Below are the code and all the weights of a small trained network. Each question names an input and a target symbol and asks about switching units off, where a switched-off unit gives its printed mean instead of its output.

import numpy as np


def w(rows, s, z=0):
    codes = np.array(rows[::2]) - 128.0
    scale = np.full(codes.shape[1], s)
    scale[-1] = z or s
    return codes * scale


def norm(h):
    return h / np.sqrt((h * h).mean(-1, keepdims=True) + 1e-5)


def f(y):
    return y / 2 * (1 + np.tanh(0.7978845608 * (y + 0.044715 * y**3)))


def softmax(a):
    e = np.exp(a - a.max(-1, keepdims=True))
    return e / e.sum(-1, keepdims=True)


def log_softmax(a):
    a = a - a.max(-1, keepdims=True)
    return a - np.log(np.exp(a).sum(-1, keepdims=True))


def net(x, mask):
    ids = ['ΛΠΣΨαβεζημξτφω'.index(c) for c in x.split()]
    T = len(ids)
    res = E[ids] + P[:T]
    u = 0
    for l in range(2):
        r = norm(res)
        for j in range(2):
            rows = slice(2 * j, 2 * j + 2)
            q, k, v = (r @ M[l][rows].T for M in (Q, K, V))
            z = softmax(np.where(np.tri(T) > 0, q @ k.T / 2**0.5, -1e9)) @ v
            o = O[l][rows]
            res = res + np.where(mask[u + j], z, o[:, -1]) @ o[:, :-1]
        u += 2
        y = f(norm(res) @ A[l][:, :-1].T + A[l][:, -1])
        res = res + np.where(mask[u : u + 4], y, B[l][:, -1]) @ B[l][:, :-1]
        u += 4
    return log_softmax(norm(res)[-1] @ U[:, :-1].T + U[:, -1])


Q, K, V, O, A, B = {}, {}, {}, {}, {}, {}
E = w([
[242,129,61,159],'Λ',
[149,63,118,106],'Π',
[183,136,111,181],'Σ',
[5,134,154,113],'Ψ',
[121,148,102,175],'α',
[214,166,117,102],'β',
[108,151,108,163],'ε',
[127,175,220,117],'ζ',
[79,84,150,175],'η',
[121,122,187,51],'μ',
[121,150,96,181],'ξ',
[160,141,89,50],'τ',
[145,142,106,176],'φ',
[71,119,16,99],'ω',
],0.023)
P = w([
[134,193,253,162],'0',
[116,206,197,166],'1',
[113,210,158,164],'2',
[114,205,133,149],'3',
[119,205,121,131],'4',
[104,189,107,110],'5',
[118,191,109,85],'6',
],0.0057)
Q[0] = w([
[164,75,118,32],'L0H1',
[194,254,61,115],'L0H1',
[44,80,152,100],'L0H2',
[125,142,128,70],'L0H2',
],0.039)
K[0] = w([
[144,40,75,30],'L0H1',
[239,213,14,129],'L0H1',
[2,112,92,102],'L0H2',
[62,116,85,68],'L0H2',
],0.03)
V[0] = w([
[150,175,88,165],'L0H1',
[125,254,219,115],'L0H1',
[180,67,120,139],'L0H2',
[92,79,137,168],'L0H2',
],0.0079)
O[0] = w([
[87,199,72,255,230],'L0H1',
[15,248,50,196,63],'L0H1',
[158,97,139,124,127],'L0H2',
[87,110,97,166,8],'L0H2',
],0.0062,0.0016)
A[0] = w([
[149,147,32,82,172],'L0N1',
[141,205,137,48,56],'L0N2',
[64,38,139,171,2],'L0N3',
[63,126,68,6,117],'L0N4',
],0.026,0.0045)
B[0] = w([
[96,154,63,121,221],'L0N1',
[176,181,172,66,229],'L0N2',
[126,146,151,253,144],'L0N3',
[51,36,65,107,255],'L0N4',
],0.023,0.0096)
Q[1] = w([
[105,128,153,178],'L1H1',
[95,152,151,100],'L1H1',
[2,203,165,24],'L1H2',
[179,59,208,104],'L1H2',
],0.039)
K[1] = w([
[116,123,135,164],'L1H1',
[99,137,168,136],'L1H1',
[3,152,131,53],'L1H2',
[168,58,150,84],'L1H2',
],0.057)
V[1] = w([
[125,75,98,140],'L1H1',
[174,121,167,83],'L1H1',
[4,190,141,83],'L1H2',
[112,164,32,120],'L1H2',
],0.014)
O[1] = w([
[91,97,90,164,123],'L1H1',
[90,170,194,200,95],'L1H1',
[191,163,147,215,196],'L1H2',
[136,142,254,157,252],'L1H2',
],0.0092,0.004)
A[1] = w([
[222,21,181,175,32],'L1N1',
[69,63,126,134,251],'L1N2',
[129,94,165,49,20],'L1N3',
[52,125,255,94,120],'L1N4',
],0.025,0.0031)
B[1] = w([
[253,68,58,67,153],'L1N1',
[151,96,170,112,254],'L1N2',
[64,167,113,102,244],'L1N3',
[154,74,156,141,193],'L1N4',
],0.041,0.0098)
U = w([
[175,152,4,135,107],'Λ',
[234,106,88,71,176],'Π',
[130,127,122,123,99],'Σ',
[99,49,183,197,96],'Ψ',
[134,130,125,130,86],'α',
[198,217,137,56,92],'β',
[72,165,151,191,254],'ε',
[191,136,211,129,122],'ζ',
[212,65,100,191,113],'η',
[47,158,217,93,104],'μ',
[141,132,121,128,95],'ξ',
[74,199,58,57,28],'τ',
[139,126,123,128,98],'φ',
[57,61,34,176,79],'ω',
],0.016,0.007)

Each question gives the input, a string of symbols that net reads in full, and the target symbol t.
The units are the heads (2 rows each of Q, K, V and O) and the neurons (one row each of A and B). Each row of codes is followed by its name. A weight is (code - 128) times the scale printed after its matrix; where a second scale follows, it is the last column's (O, A, B and U).
mask holds one flag per unit, layer by layer, with each layer's heads first. A switched-off unit (its flag False) gives its mean, the last column of its rows in O or B, instead of its output. The means were averaged over made-up inputs and are rounded, as every weight is.
A unit's drop is (log p(t) with every unit on - log p(t) with that unit switched off) / (log p(t) with every unit on - log p(t) with every unit switched off).
The circuit of an input: a set's keep is (log p(t) with only the set's units on - log p(t) with every unit switched off) / (log p(t) with every unit on - log p(t) with every unit switched off). Starting from all 12 units, units are removed one at a time, each time the one whose removal leaves the highest keep (on an exact tie, the one counted first), for as long as the keep stays at least 0.8.
circuit, biggest first: the units of the circuit, biggest drop first
unit that matters most: the unit with the biggest drop
k most important neurons: the k neurons with the biggest drops, biggest first
k most important neurons of layer l: the k neurons of layer l with the biggest drops, biggest first
heads that matter: for each layer, one digit per head in row order, 1 if its drop is at least 0.15 and else 0, layers parted by /
drop of u: that unit's drop, to one decimal
input Σ Π μ ω Π, target μ: unit that matters most : L1H2
input Π Π μ Σ μ ω, target ω: heads that matter : 00 / 00
input Λ φ Π ξ, target ε: heads that matter : 10 / 01
input ξ μ Π Π τ μ, target Π: circuit, biggest first : (L0N1; L0H1; L1N1)
input Π ε ε ξ β Λ, target Λ: circuit, biggest first : (L1N2; L0N2; L0N4)
input Π Ψ Π μ φ, target ε: 3 most important neurons : (L0N4; L1N1; L1N2)
input μ μ ε Σ η Σ, target Λ: 3 most important neurons : (L1N2; L0N4; L1N3)
input Π Ψ ζ, target ζ: 3 most important neurons : (L1N4; L1N3; L0N4)
input ε η μ Π Σ Π μ, target Π: circuit, biggest first : (L0H1; L0N1; L1N1)
input Σ ω Λ Λ φ μ τ, target τ: 4 most important neurons : (L0N2; L0N4; L0N1; L1N4)
input ε ζ Σ Σ μ ε ε, target ε: heads that matter : 00 / 01
input μ β φ, target ε: 3 most important neurons : (L1N1; L0N4; L1N2)
input Σ φ Σ β Π φ, target Λ: circuit, biggest first : (L0N4; L0N2; L1N2)
input φ Π η ω φ, target Λ: unit that matters most : L0N4
input α μ μ ε ω β, target β: 2 most important neurons : (L0N2; L1N3)
input β η η Π μ ζ α, target ε: heads that matter : 00 / 01
input Σ ξ ξ ω β, target β: 3 most important neurons : (L0N2; L0N1; L1N3)
input Π ε β Λ Σ τ Σ, target Λ: 3 most important neurons : (L0N4; L1N2; L0N1)
input Π Π Λ τ α, target ε: heads that matter : 10 / 01
input Ψ β μ Ψ ξ, target ε: unit that matters most : L0N4
input Π ξ Π Σ ε Π Λ, target Λ: 2 most important neurons of layer 1 : (L1N3; L1N2)
input τ Π Π μ ε Σ, target ε: drop of L0N2 : 0.2
input φ φ α Π β μ ε, target ε: drop of L0N2 : 0.2
input Σ β ζ τ, target τ: drop of L0N1 : 0.4
input Π τ Σ β Π Ψ η, target η: drop of L0N3 : 1.0
